Here is a tiny trained network, its code and every weight. The questions are about switching its units off for an input and a class, where a switched-off unit gives its printed mean instead of its output.

import numpy as np


def w(rows, s, z=0):
    codes = np.array(rows[::2]) - 128.0
    scale = np.full(codes.shape[1], s)
    scale[-1] = z or s
    return codes * scale


def f(y):
    return np.maximum(y, 0)


def log_softmax(a):
    a = a - a.max(-1, keepdims=True)
    return a - np.log(np.exp(a).sum(-1, keepdims=True))


def net(x, mask):
    res = np.array(x, float).reshape(1, 5) / 4 @ E
    y = f(res @ A[0][:, :-1].T + A[0][:, -1])
    res = res + np.where(mask, y, B[0][:, -1]) @ B[0][:, :-1]
    return log_softmax(res[-1] @ U[:, :-1].T + U[:, -1])


A, B = {}, {}
E = w([
[130,127,129,129],'x0',
[249,51,209,84],'x1',
[197,61,62,185],'x2',
[228,227,159,175],'x3',
[128,130,128,127],'x4',
],0.013)
A[0] = w([
[182,207,128,210,153],'N0',
[85,90,116,59,66],'N1',
[85,154,173,45,22],'N2',
[190,42,28,244,32],'N3',
[22,161,18,196,101],'N4',
[55,2,60,24,85],'N5',
[207,10,211,17,95],'N6',
[166,32,5,185,2],'N7',
[71,182,213,4,62],'N8',
[67,51,148,149,64],'N9',
],0.0092,0.0032)
B[0] = w([
[159,213,165,112,189],'N0',
[162,159,168,130,178],'N1',
[110,88,128,205,175],'N2',
[116,68,142,185,225],'N3',
[153,137,33,69,248],'N4',
[253,220,216,134,248],'N5',
[123,133,27,55,241],'N6',
[91,53,123,204,216],'N7',
[37,41,120,213,210],'N8',
[139,199,136,125,177],'N9',
],0.011,0.015)
U = w([
[111,127,34,5,109],'0',
[176,185,202,100,56],'1',
[73,70,146,140,252],'2',
],0.017,0.0036)

Each question gives the input, the list of numbers given to net, and the class t.
The units are the neurons (one row each of A and B). Each row of codes is followed by its name. A weight is (code - 128) times the scale printed after its matrix; where a second scale follows, it is the last column's (A, B and U).
mask holds one flag per neuron, in row order. A switched-off neuron (its flag False) gives its mean, the last column of its row in B, instead of its output. The means were averaged over made-up inputs and are rounded, as every weight is.
A unit's drop is (log p(t) with every unit on - log p(t) with that unit switched off) / (log p(t) with every unit on - log p(t) with every unit switched off).
The circuit of an input: a set's keep is (log p(t) with only the set's units on - log p(t) with every unit switched off) / (log p(t) with every unit on - log p(t) with every unit switched off). Starting from all 10 units, units are removed one at a time, each time the one whose removal leaves the highest keep (on an exact tie, the one counted first), for as long as the keep stays at least 0.8.
units of the circuit, in order: the units of the circuit, biggest drop first
top k neurons: the k neurons with the biggest drops, biggest first
drop of u: that unit's drop, to one decimal
input [3,-8,-6,5,-8], class 0: units of the circuit, in order	(N4)
input [-8,-3,4,3,2], class 2: units of the circuit, in order	(N5, N6)
input [8,-4,3,3,-1], class 0: units of the circuit, in order	(N5, N8)
input [-8,-7,6,7,0], class 0: top 2 neurons	(N5, N4)
input [-7,4,-2,-3,-7], class 0: top 2 neurons	(N6, N0)
input [-5,-6,-3,-7,-3], class 1: top 3 neurons	(N5, N6, N1)
input [-3,5,4,-4,3], class 0: top 2 neurons	(N6, N8)
input [-6,-2,-3,-3,3], class 1: units of the circuit, in order	(N6, N7)
input [-6,2,2,1,4], class 0: top 2 neurons	(N5, N8)
input [0,-2,-5,-4,5], class 2: top 3 neurons	(N8, N0, N2)
input [2,3,-2,-4,0], class 1: top 2 neurons	(N4, N5)
input [6,-4,-1,4,5], class 0: top 3 neurons	(N5, N1, N4)
input [-5,7,-6,-8,4], class 1: top 2 neurons	(N5, N4)
input [8,8,-4,1,3], class 0: units of the circuit, in order	(N6)
input [-1,2,-7,5,8], class 2: top 2 neurons	(N8, N5)
input [0,0,5,3,8], class 2: drop of N5	2.2
input [8,5,-8,-1,0], class 2: drop of N8	1.0
input [-2,8,1,-4,8], class 0: drop of N7	0.0
